[180  71 106 114 157 154]  Zoto
[169 152 101 190 142 155]  riv
[113 120 115 133 134 115]  rov
[135 124 115 179 117 136]  papov
[176  71 106 114 118 161]  Zolaf
where: [118]
Zolaf, 5
where: [133]
rov, 4
where: [179]
papov, 4
where: [136]
papov, 6

[ 81  64  70 157  74 148 127  95  76 105 137 105 136 104 106 159 110] : Noz
[106  75  84  73 101 140 117 124 127 113 149 106 118 114 120 156 122] : Komi
[ 83  86  72  84  81 149 130 100 102 104 146 104 137 125 114 155 108] : Zolaf
[126 161 117 126 107 129 159 148 189 103 146 119 128 182 199 139 112] : papov
[174 195 184  98 170 108 145 168 176 139 120 147 115 153 183 103 144] : vaf
where: [72]
Zolaf, 3
where: [128]
papov, 13
where: [70]
Noz, 3
where: [83]
Zolaf, 1

[145 131 114 126] = Zoto
[104 128 101 132] = Noz
[149 119 157 179] = papov
[175 136 118 141] = rasin
[102 122 154 121] = riv
[156 138 121 146] = Nefab
[104 115 145  85] = Zolaf
where: [156]
Nefab, 1
where: [85]
Zolaf, 4
where: [101]
Noz, 3
where: [131]
Zoto, 2
where: [114]
Zoto, 3
where: [146]
Nefab, 4
where: [122]
riv, 2

[127 175 136 104 122 131 120  72 106 129 109 137  79 138  92] = Zoto
[101 134 138 123 158 114  47  85 129 130 182 173  96 203  84] = rasin
[101 134 138 123 158 114  47  85 129 131 182 173  96 203  84] = vaf
where: [137]
Zoto, 12
where: [130]
rasin, 10

[118 150  63 103] -> Komi
[140 109 190 151] -> rasin
[131 156  59  62] -> riv
[ 89  96  97 141] -> vaf
where: [63]
Komi, 3
where: [96]
vaf, 2

[193 132 136 182 191 185 160 157  90 128] -> Zoto
[180 120 127 209 177 155 190 173  92 125] -> tasul
[130 130 122 148 146 154 145 150 131 125] -> Komi
[ 90 117 139 179  88 108  98  96 144 141] -> rasin
[ 98 137 137  92  93 125 126 105 155 121] -> riv
[180 121 114 196 205 154 157 148 101 113] -> vaf
[124 137 109 114 118 125 118 130 125 143] -> papov
where: [205]
vaf, 5
where: [108]
rasin, 6
where: [144]
rasin, 9
where: [191]
Zoto, 5
where: [105]
riv, 8

[148  63 186 140  81 179 133  81 150 120] = rov
[178 142 195 161 128 122 176 110 176  89] = tasul
[206  94 198 153  88 136 111  91 146 129] = Zoto
[135  86 185 144 100 129 164  89 164 101] = vaf
[126 111 179 145 116 132 198  91 185  90] = Nefab
[134 115 164 137 115 151 204  78 137 104] = dofuv
where: [186]
rov, 3
where: [178]
tasul, 1

[173 133  50 135 101] = rov
[102 120 143 108 107] = Nefab
[117 131  89 174 139] = Zoto
where: [102]
Nefab, 1
where: [107]
Nefab, 5

[158 175 166 164 150 164 155 182 178 119 163 172 165 162 124 168 111 163
 171] -> Noz
[127 129 134 163 160 155 130 181 158 105 132 122 152 131 112 152 107 150
 128] -> Zoto
[130 132 135 159 162 167 129 190 163  97 137 123 163 133 108 154 106 163
 133] -> rov
[ 97  83  99 142 146 137 100 164  89 103 106  82 113 102 113 116 124 132
  86] -> Zolaf
[160 171 161 148 141 162 157 152 179 133 159 172 168 163 121 152 109 163
 172] -> riv
[ 89  78  89 112 122 104  92 108  79 108  95  78  91  89 116  97 131 105
  80] -> vaf
where: [182]
Noz, 8
where: [148]
riv, 4
where: [102]
Zolaf, 14

[193 154 170  98 211 199 120  88 126 168] = dofuv
[126 127 127 129 167 126 128 129 128 127] = Komi
[128 124 130 171 123  95 139 131 188 114] = riv
[124 126 125 131 123 122 132 132 132 125] = papov
[ 93 119 113 143 101 102 133 126 146 114] = Noz
where: [167]
Komi, 5
where: [168]
dofuv, 10
where: [154]
dofuv, 2
where: [199]
dofuv, 6
where: [143]
Noz, 4
where: [139]
riv, 7
where: [133]
Noz, 7

[154 118 100 170 109 157 114 126 110 149 125 103 102 157] : Noz
[135 128 102 132 148 142  82 165 170 133 128 130 141 164] : vaf
[203 102 133 143 123 131 116 156 152  95 107 143 147 140] : rasin
[152 120 124 144 126 139  90 126 133 132 118 125 138 132] : tasul
[130 135 132 146  71 118 128 127 133 179 119 123 148 115] : Komi
[ 69  79 179  57 132 124 140 118  95  99  86 139  96 183] : papov
[ 93 127 141 127 139  98 123 138 143 134 133 142 133 132] : Zolaf
[146 144 154 104 129 142 169 147 138 140 110 131 104 118] : Nefab
[151 100 139 148 102 149 123 111 124 112  86 106 135 132] : rov
[112 126 122 133 128 125 144 104 131 152 149 104 148 124] : riv
[102 147 111 138 149 137 140 131 118 121 161 132 134 124] : dofuv
[ 87 119 149 114 134 161 166 142 116 155 164 161 130 123] : Zoto
where: [106]
rov, 12
find: [135 128 102 132 148 142  82 165 170 133 128 130 141 164]
vaf
find: [130 135 132 146  71 118 128 127 133 179 119 123 148 115]
Komi
where: [82]
vaf, 7
find: [ 93 127 141 127 139  98 123 138 143 134 133 142 133 132]
Zolaf
where: [165]
vaf, 8
where: [103]
Noz, 12

[135  84 157 128 138 169  73 161 136 102 132 126 163 102 157]  Zoto
[135  84 157 128 138 169  73 135 130 162 113  99 124 152 108]  rov
[130  81 168 125 133 165  81 117 119 137 134 165 117 128 130]  Zolaf
[135  84 157 128 138 169  73 161 118 127 124 161 132 138 127]  dofuv
[158  84 157 128 138 169  73 108 118 127 124 161 128 138 160]  rasin
[116 153 118 188  90 119 133 134 123 143 115 116 106 161  98]  riv
find: [158  84 157 128 138 169  73 108 118 127 124 161 128 138 160]
rasin
where: [98]
riv, 15
where: [158]
rasin, 1
find: [130  81 168 125 133 165  81 117 119 137 134 165 117 128 130]
Zolaf
where: [136]
Zoto, 9
find: [135  84 157 128 138 169  73 135 130 162 113  99 124 152 108]
rov

[154 147  93 101 131 154 145  96 166 129 114 170 130 106 103 129 128 202
 141 118 143 159 139 181  74  95 147 132 100 181  95 126  98 139 139 138
  91 101  91 157 103  99 137] : dofuv
[ 88 116 117 105 147 151 138 142 122 160 108 113 136 125 140 126 128 165
 107 165  87 149 120 170  87 182 136 144  90 140 132 100 155 169 122 101
 172 137  97 140 117  89 127] : tasul
[154 147  93 101 131 154 145  96 166 129 114 170 130 106 103 129 128 202
 141 118 143 144 120 181  74  95 147 132 100 181  95 126  98 139 141 138
  91 101  91 157 103  99 137] : Noz
where: [169]
tasul, 34
find: [154 147  93 101 131 154 145  96 166 129 114 170 130 106 103 129 128 202
 141 118 143 144 120 181  74  95 147 132 100 181  95 126  98 139 141 138
  91 101  91 157 103  99 137]
Noz
where: [159]
dofuv, 22
where: [172]
tasul, 37
where: [182]
tasul, 26
where: [149]
tasul, 22

[120 120 163 154 120 143 130 100 136 113 124 113 124 121 162]  Noz
[126 121 158 121 117 134 132 139 116 154 146 122 143 127  93]  riv
[128 116 134 119 135 133 123 129 123 136 130 134 166 121 147]  Komi
[134 138 142 138 132 136 118 118  78 150 136 137 144 131  77]  vaf
[132 128 128 132 130 114 135 147 100 131 135 131 148 129 141]  Zolaf
[122 141 152 113 112 141 130 140 104 213 139 127  71 139 124]  Nefab
[119 128 120 118 137 129 118 214 134 155 147 122 151 123  88]  tasul
[131 113 136 107 144 132 127 132 155 168 167 141 145 124 116]  Zoto
[129 124 130 108 130 124 108 140 179 179 115 133 126 132 112]  dofuv
[132 126 117 132 126 131 127 117 162 156 137 127 128 124 143]  rov
where: [148]
Zolaf, 13
find: [120 120 163 154 120 143 130 100 136 113 124 113 124 121 162]
Noz
where: [114]
Zolaf, 6
where: [145]
Zoto, 13
where: [213]
Nefab, 10

[151 166 118 127 117]  Zoto
[117 161 165 111  68]  papov
[123 184 180 116  67]  dofuv
where: [166]
Zoto, 2
where: [111]
papov, 4
where: [118]
Zoto, 3
where: [151]
Zoto, 1
where: [161]
papov, 2
where: [67]
dofuv, 5
where: [68]
papov, 5

[ 48 124  93 145] = papov
[ 86 142 122 145] = vaf
[125 135 139 169] = Nefab
[ 91 135 119 143] = Zoto
[104 148 143 201] = Zolaf
[ 65  47 110 159] = riv
[105 135 112 118] = Noz
where: [48]
papov, 1
where: [112]
Noz, 3
where: [159]
riv, 4

[117 139 125 110 108 120 102 102 157 117 176 122 111 158  86 169 136 113
  68 143 138 107 118  90 121 105 148 151 117 129]  Komi
[134 129 130 139 136 114 112 103 119 141 130  93 141 115 104 137 155 138
  97 114 170 138 106  56 128 127 100 138 123 103]  rasin
[131  96 112 119 119 163 135 165 106 121 125 105 113 135 114 149 164 118
 114 141  91 112 132 103 122 117  99 135 141 177]  Zolaf
[139 128 133 127 132 130 120 154 102 136  99 144 136 111 148 139 161 134
  98 122 153 145 157  78 135 149 143 147 152 128]  Zoto
[130 152 124 137 149 117 140 170 112 143 150 164 146 154 146 142 124 143
 108 152 114 127 141 136 121 151 188 158 134 147]  riv
[126  95 139  74 132 108 128 124  97 130 115 135 136  96 137 113 126 135
 128 157 113 135 176 140 131 119 168 105  91 137]  papov
where: [169]
Komi, 16
where: [90]
Komi, 24
where: [107]
Komi, 22
find: [126  95 139  74 132 108 128 124  97 130 115 135 136  96 137 113 126 135
 128 157 113 135 176 140 131 119 168 105  91 137]
papov
where: [93]
rasin, 12

[118 106 114 119 134 131 114  74 124 108 132 114 149  67] = tasul
[119  74 145 125  63 160 114 128 129 155 107  87 124 111] = Zoto
[119  74 127 125  63 160 114 128 129 155 107 109 124  67] = Zolaf
where: [127]
Zolaf, 3
where: [87]
Zoto, 12
where: [108]
tasul, 10
where: [118]
tasul, 1
find: [119  74 127 125  63 160 114 128 129 155 107 109 124  67]
Zolaf

[124  69 126 117 125]  Zolaf
[ 55 168 125 158  85]  vaf
[116  98  89 169  96]  rasin
where: [158]
vaf, 4
where: [124]
Zolaf, 1
where: [169]
rasin, 4

[136  87  78 208  86 109  61 105] = dofuv
[ 87 188  95 160 104 147 110 148] = papov
[154 110  96 120 120 138 104 141] = riv
where: [95]
papov, 3
where: [96]
riv, 3
where: [105]
dofuv, 8
where: [86]
dofuv, 5
where: [136]
dofuv, 1
where: [61]
dofuv, 7

[141 136 129 134 114 126 115 128 130 144 127 111 149 135 124 170 158 126
 130 136 133 119 128] : Noz
[125 137 125 132 111 120 132 140 122 116 121 195 146 115 122 127 113 125
 123 102 100 132 119] : Komi
[125 136 129 134 114 126 115 128 127 144 127 111 149 135 124 170 158 126
 132  97 128 136 114] : dofuv
[130 136 127 137 102 123 132 131 139 133 124 144 120 127 122 125 143 124
 129 137 115 129 123] : Zolaf
[130 136 128 137 102 123 132 131 139 133 124 144 120 127 122 125 143 124
 129 137 115 122 134] : rasin
find: [125 137 125 132 111 120 132 140 122 116 121 195 146 115 122 127 113 125
 123 102 100 132 119]
Komi
find: [125 136 129 134 114 126 115 128 127 144 127 111 149 135 124 170 158 126
 132  97 128 136 114]
dofuv
where: [100]
Komi, 21
find: [130 136 128 137 102 123 132 131 139 133 124 144 120 127 122 125 143 124
 129 137 115 122 134]
rasin
where: [113]
Komi, 17

[128 107  85 149 106 107]  rov
[128 105 106 193 175 107]  Zolaf
[128 107 101 149 150 107]  Noz
[188 136 106 149 175 107]  Nefab
where: [193]
Zolaf, 4
where: [150]
Noz, 5
where: [188]
Nefab, 1
where: [136]
Nefab, 2
find: [128 105 106 193 175 107]
Zolaf

[124  81  80 179 114 157 136 109  98  78] -> rasin
[154 100 122 167 155 148 136  77 129  65] -> tasul
[126 189  91 131  98 102 104 128 184 157] -> papov
where: [65]
tasul, 10
where: [81]
rasin, 2
where: [154]
tasul, 1

[173 184  98 170 116 168 158 146 113 132 133  86 152 128 113 139 191 118
 160  88 131 133  42 129 142  88 109 160  63 168  80  91 134  74 115 132
 207 166 108 150  59  76 143  69 119 114 114 140] = Zoto
[169 180 103 170 118 161 143 149 112 127 133  93 155 133 114 142 180 119
 160  95 114 132  42 131 142  91 112 160  69 165  84 121 132  78 109 130
 199 166 103 149  72  86 131  78 120 118 116 137] = dofuv
[167 179 104 169 118 159 114 149 112 126 133  96 156 134 114 142 177 120
 159  97 131 132  42 131 142  92 113 159  71 164  85  95 131  79 109 129
 197 166 101  96  75  89 154  81 121 163 117 136] = rasin
[164 175 106 168 119 156 108 149 113 123 133 100 157 136 115 142 171 121
 158 100 131 131  42 130 141  94 114 158  75 161  87  97 130  82 108 127
 193 166  99 148  81  95 126  86 122 120 119 133] = Nefab
[172 183 100 170 116 165 136 147 113 130 133  88 153 129 113 140 187 118
 160  91 131 133  42 130 142  89 110 160  65 167  82  92 133  75 112 131
 204 166 106 150  64  80 119  72 119 116 115 139] = vaf
[170 182 102 170 117 163 144 148 112 129 133  91 154 132 114 141 183 119
 160  93 131 133  42 130 142  90 111 160  67 166  83  93 133  76 111 131
 202 166 104 150  68  83 165  75 120 117 115 138] = tasul
where: [122]
Nefab, 45
find: [167 179 104 169 118 159 114 149 112 126 133  96 156 134 114 142 177 120
 159  97 131 132  42 131 142  92 113 159  71 164  85  95 131  79 109 129
 197 166 101  96  75  89 154  81 121 163 117 136]
rasin
where: [64]
vaf, 41
where: [157]
Nefab, 13
find: [164 175 106 168 119 156 108 149 113 123 133 100 157 136 115 142 171 121
 158 100 131 131  42 130 141  94 114 158  75 161  87  97 130  82 108 127
 193 166  99 148  81  95 126  86 122 120 119 133]
Nefab
where: [175]
Nefab, 2
where: [79]
rasin, 34

[100 116 128  88 172 138 167 136 112  82 128 134 135 113 191 117 118 111
 128  85 128 128  64 128 165 131]  Komi
[104 124 128  91  63 141 162  70  72 132 128 128  95 126 158  57  93 128
 126  85 115 174 135 154 144 112]  rasin
[104 124 128  91  63 141 162 128  72 132 128 128  95 125 193  57  93 128
 126  85 115 174  69 154 144 112]  Noz
find: [104 124 128  91  63 141 162  70  72 132 128 128  95 126 158  57  93 128
 126  85 115 174 135 154 144 112]
rasin
where: [69]
Noz, 23
where: [172]
Komi, 5
where: [82]
Komi, 10
where: [116]
Komi, 2
find: [100 116 128  88 172 138 167 136 112  82 128 134 135 113 191 117 118 111
 128  85 128 128  64 128 165 131]
Komi
where: [125]
Noz, 14

[144 143 136 131 157 129 139 153 184 142 129 144 160 128 137 129 131 144
 136 136 133] : vaf
[138 132 144 129 150 127 147 140 140 128 129 144 145 126 134 132 130 133
 136 132 132] : Zoto
[164 137 125 132 182 126 132 147 160 130 131 157 156 132 138 135 137 136
 136 135 139] : dofuv
[166 148  96 135 191 132 143 167 175 153 131 159 185 133 146 159 139 152
 136 145 134] : rasin
where: [146]
rasin, 15
where: [185]
rasin, 13
where: [175]
rasin, 9
find: [138 132 144 129 150 127 147 140 140 128 129 144 145 126 134 132 130 133
 136 132 132]
Zoto

[151 128  96 116 130 142 165 116 145  96 132 154 102 141 129 130 130 139
 110 133 117 140 125 125  83 130 130 121 126 132 131 129 120 140 105 123
 153 142 134 137 127 128 133 122 134 117 128 136 132 138 105 129 150 126
 131 153]  Zolaf
[151 128  96 126 130 142 165 116 145 123 132 154 102 141 129 130 130 139
 110 126 117 140 125 125  83 130 130 121 126 132 133 129 120 140 105 123
 153 142 134 137 134 128 133 111 134 114 128 136 132 138 105 129 150 126
 131 153]  dofuv
[135 121 120  98 136 128 159 110 136 136 123 120  80 120 112 133 105 120
 115 123 123 139 101 126 150 162 151 134 131 129 116 161 119 118 106 126
 101 122 135 107 136 134 130 131 121 138 129 129 136 128 122 124 119 142
 114 149]  rasin
[136 123  97  90 102 159 164 112 107 123 138  95 120 132 129 130 120 122
 137 130 143 137 148 119 119 136 102 121 136 128 149 157 151 127  97 145
 157 103 113 125 132 120 114 128 135 134 127 135 126 136 104 136 114 120
 133 106]  riv
[134 118 108 130 127  86 125 129 136 171 126 127 126 129 111 146 125 118
 126 128 116 105  91 141 150 119 106 119 154 115 113 143 130 132 181 117
 133 153 108 153 102 130 130 132 117 112 120 130 128 122 102 122 105 133
 126 140]  rov
[130 127 201 132 115 122 138 130 143 109 127 105 141 113 139 102 136 111
 113 129 127 124 116 111 134 137 154 130 133 149 152 139 125 122 109 148
 111 105 122 106 139 138 129 117 132 113 122 133 139 122 111 132 124 119
 128 122]  Komi
[130 127 201 132 115 122 138 130 143 109 127 105 141 113 139 102 136 111
 113 129 127 124 116 111 134 137 154 130 133 149 152 139 125 122 109 148
 111 105 122 106 139 138 129 117 132 113 122 138 139 128 144 122 117 115
 104 118]  vaf
[132 132 119 134 124 146 115 131 120 127 129  91 101 127  89 125 117 123
 119 135 140 143 117 140 172 136  99 132 115 144 145 114 124 132  87 117
 149 116 140 133 136 149 130 145 116 139 123 121 123 123 116 125 138 135
 114  72]  tasul
find: [134 118 108 130 127  86 125 129 136 171 126 127 126 129 111 146 125 118
 126 128 116 105  91 141 150 119 106 119 154 115 113 143 130 132 181 117
 133 153 108 153 102 130 130 132 117 112 120 130 128 122 102 122 105 133
 126 140]
rov
find: [135 121 120  98 136 128 159 110 136 136 123 120  80 120 112 133 105 120
 115 123 123 139 101 126 150 162 151 134 131 129 116 161 119 118 106 126
 101 122 135 107 136 134 130 131 121 138 129 129 136 128 122 124 119 142
 114 149]
rasin

[ 63 129  75 132 140 140 142 132 123] : vaf
[141 143  97 132 143 189 139 129  74] : Noz
[ 66 127 131 133 136 122 157  96 105] : dofuv
[ 63 129  75 132 142  94 163  84 123] : Zolaf
where: [141]
Noz, 1
where: [84]
Zolaf, 8
where: [97]
Noz, 3
where: [136]
dofuv, 5
where: [163]
Zolaf, 7
where: [74]
Noz, 9
where: [96]
dofuv, 8

[174 187 186 187 176 120 195 189 132 185 116 140 125 129 172 191 176] = dofuv
[130 168 179 179 187 131 184 177 182 189 136 182 128 124 184 183 130] = papov
[188 173 182 187 192 117 180 182 178 189 135 124 125 194 131 190 176] = tasul
[178 178 180 186 134 110 184 124 182 190 127 171 180 130 186 188 170] = vaf
[180 115 131 126 127 172 199 139 185 141 167 120 180 117 126 149 116] = Zoto
[138 173 176 137 189 178 122 184 188 130 143 125 132 187 150 124 120] = rasin
[184 176 179 188 129 169 141 184 178 189 112 181 125 180 179 191 114] = Nefab
[185 176 181 190 184 121 181 184 183 187 133 127 123 136 182 187 190] = riv
[181 128 184 174 180 135 185 181 130 182 132 186 187 180 180 179 187] = Komi
[188 126 179 134 135 171 131 125 177 189 177 173 125 190 124 188 117] = rov
[185 175 186 188 191 119 180 125 181 191 193 118 174 139 130 186 123] = Zolaf
[132 135 173 130 192 171 184 176 122 185 125 183 134 191 179 138 181] = Noz
find: [174 187 186 187 176 120 195 189 132 185 116 140 125 129 172 191 176]
dofuv
where: [150]
rasin, 15
where: [149]
Zoto, 16
find: [185 175 186 188 191 119 180 125 181 191 193 118 174 139 130 186 123]
Zolaf
where: [110]
vaf, 6
find: [178 178 180 186 134 110 184 124 182 190 127 171 180 130 186 188 170]
vaf

[145 128 147 189 174 140 131 157 103 124 150 133 129  84  92 119] : Noz
[190 174 139 105 149 146 137 132 124 133 139 123 147 142 113 155] : Zolaf
[130 140 111 139  80 111 140  92  67 134  76 147 158  85 144 144] : papov
where: [84]
Noz, 14
where: [132]
Zolaf, 8
where: [146]
Zolaf, 6
where: [76]
papov, 11
where: [155]
Zolaf, 16
where: [123]
Zolaf, 12

